[[-23 -24  26 -52 -11  25 -53  27 -15   0]
 [ 12  15 -10   0  13  -5  10 -20  11  10]
 [ 29  48   5  12  41  12  28 -21  22  36]
 [-36 -72 -15 -22 -60 -25 -41  23 -27 -54]
 [ -4 -27   3 -25 -14   0 -26  15   1 -11]]
->
[[-23 -24  26 -52 -11  25 -53  27 -15   0]
 [ 29  48   5  12  41  12  28 -21  22  36]
 [ -4 -27   3 -25 -14   0 -26  15   1 -11]
 [ 12  15 -10   0  13  -5  10 -20  11  10]
 [-36 -72 -15 -22 -60 -25 -41  23 -27 -54]]

[[-20 -17 -29  35  16 -66   8]
 [-11  38 -28  -5   2  45  11]
 [ 14  58 -53 -19   1 -16 -37]]
->
[[-11  38 -28  -5   2  45  11]
 [-20 -17 -29  35  16 -66   8]
 [ 14  58 -53 -19   1 -16 -37]]

[[ -1  10  23  20]
 [  5  34  41  -2]
 [-21 -51 -48   1]
 [-10 -39   0   7]
 [ -3  72 -46 -24]
 [ 42 -45  -4 -12]
 [-48 -57 -33 -19]
 [ 27 -63  27 -23]
 [ 39 -47  -5  -5]]
->
[[  5  34  41  -2]
 [ 27 -63  27 -23]
 [ -1  10  23  20]
 [-10 -39   0   7]
 [ 42 -45  -4 -12]
 [ 39 -47  -5  -5]
 [-48 -57 -33 -19]
 [ -3  72 -46 -24]
 [-21 -51 -48   1]]

[[-17  -4  15 -55 -22  13  -5  -2  -4 -15  42   0  53]
 [  5 -35  89  -4  55  11 -10   4  -3  35  56   0  54]
 [  6   7  12 -13 -18 -17  -3  -1   1 -15 -11   5 -24]
 [  9   8   6  40   1 -19  -5   3   5   5 -31   3 -23]]
->
[[  5 -35  89  -4  55  11 -10   4  -3  35  56   0  54]
 [-17  -4  15 -55 -22  13  -5  -2  -4 -15  42   0  53]
 [  6   7  12 -13 -18 -17  -3  -1   1 -15 -11   5 -24]
 [  9   8   6  40   1 -19  -5   3   5   5 -31   3 -23]]

[[ 30  43 -22  49  20  28  45  62  52 -31 -52  65  -2 -25   3  -3]
 [-18  -6 -39  37 -66 -23   4  13 -56  44 -53 -13  54 -16  11  -3]
 [-31  -2  -6  14  13  39  67  -4 -66  60   4  15 -67  59  24 -25]
 [-51 -66  25  57  26 -64 -64 -36 -43  31 -21  37 -10  14  20 -35]
 [ 37   8 -26 -66  61  11  57 -41  49 -62 -59   6  21  18  53 -14]]
->
[[-51 -66  25  57  26 -64 -64 -36 -43  31 -21  37 -10  14  20 -35]
 [-31  -2  -6  14  13  39  67  -4 -66  60   4  15 -67  59  24 -25]
 [ 30  43 -22  49  20  28  45  62  52 -31 -52  65  -2 -25   3  -3]
 [ 37   8 -26 -66  61  11  57 -41  49 -62 -59   6  21  18  53 -14]
 [-18  -6 -39  37 -66 -23   4  13 -56  44 -53 -13  54 -16  11  -3]]

[[  2   4  14  -3  -5  -5  -3  14  -1   0  30   1]
 [  7   2  19  -4  -4  -2 -10   9  -1   6  34   4]
 [-17  -3  48 -63 -14 -36 -38 -31  -7   6  11  23]
 [-35  62  23  -8  52  -2  -3   3 -41  -6 -21  -4]
 [ 36  68  49 -16  46   5 -18 -19  32 -15   0   8]
 [  6   0  16  -5  -3  -2  -9   4  -3   2  29   1]
 [  5   1  17  -4  -3  -2 -11   4  -3   4  28   2]]
->
[[ 36  68  49 -16  46   5 -18 -19  32 -15   0   8]
 [-17  -3  48 -63 -14 -36 -38 -31  -7   6  11  23]
 [-35  62  23  -8  52  -2  -3   3 -41  -6 -21  -4]
 [  7   2  19  -4  -4  -2 -10   9  -1   6  34   4]
 [  5   1  17  -4  -3  -2 -11   4  -3   4  28   2]
 [  6   0  16  -5  -3  -2  -9   4  -3   2  29   1]
 [  2   4  14  -3  -5  -5  -3  14  -1   0  30   1]]

[[-71  -7  50  49   2]
 [ 33 -49 -70  11 -81]
 [ 76  72 -39 -15  41]
 [-63  54  38 -37 -41]
 [  9  39 -37 -49 -17]]
->
[[-71  -7  50  49   2]
 [-63  54  38 -37 -41]
 [  9  39 -37 -49 -17]
 [ 76  72 -39 -15  41]
 [ 33 -49 -70  11 -81]]
---
[[ 31   7 -33 -26]
 [ 56  13 -87  34]
 [-15 -21 -26   7]
 [-42  16  70 -34]]
->
[[ 56  13 -87]
 [-15 -21 -26]]

[[-78  -8 -62 -12  87]
 [-26  33 -71 -14  86]
 [  1  47 -67 -12  74]
 [-65   2 -67 -13  90]]
->
[[-26  33 -71]
 [  1  47 -67]]

[[ 29 -40 -69  36  82]
 [-11  57 -50  17 -43]
 [-60 -53 -50  77  20]
 [-50  49 -36  23 -42]]
->
[[-11  57 -50]
 [-60 -53 -50]]

[[ 60 -22  74]
 [-58 -65 -49]
 [-21 -54 -31]
 [-32  16  57]
 [-44 -77 -53]]
->
[[-58 -65 -49]
 [-21 -54 -31]]

[[ -6   9  11 -20]
 [ -1  -5   9  20]
 [-19   3  -4 -67]
 [ 62  50 -51 -59]
 [-16 -40  -5  36]]
->
[[ -1  -5   9]
 [-19   3  -4]]

[[-30  -9  34]
 [ 30  10 -26]
 [ 18   2  10]
 [ 16  23 -15]
 [  8 -79 -16]]
->
[[ 30  10 -26]
 [ 18   2  10]]
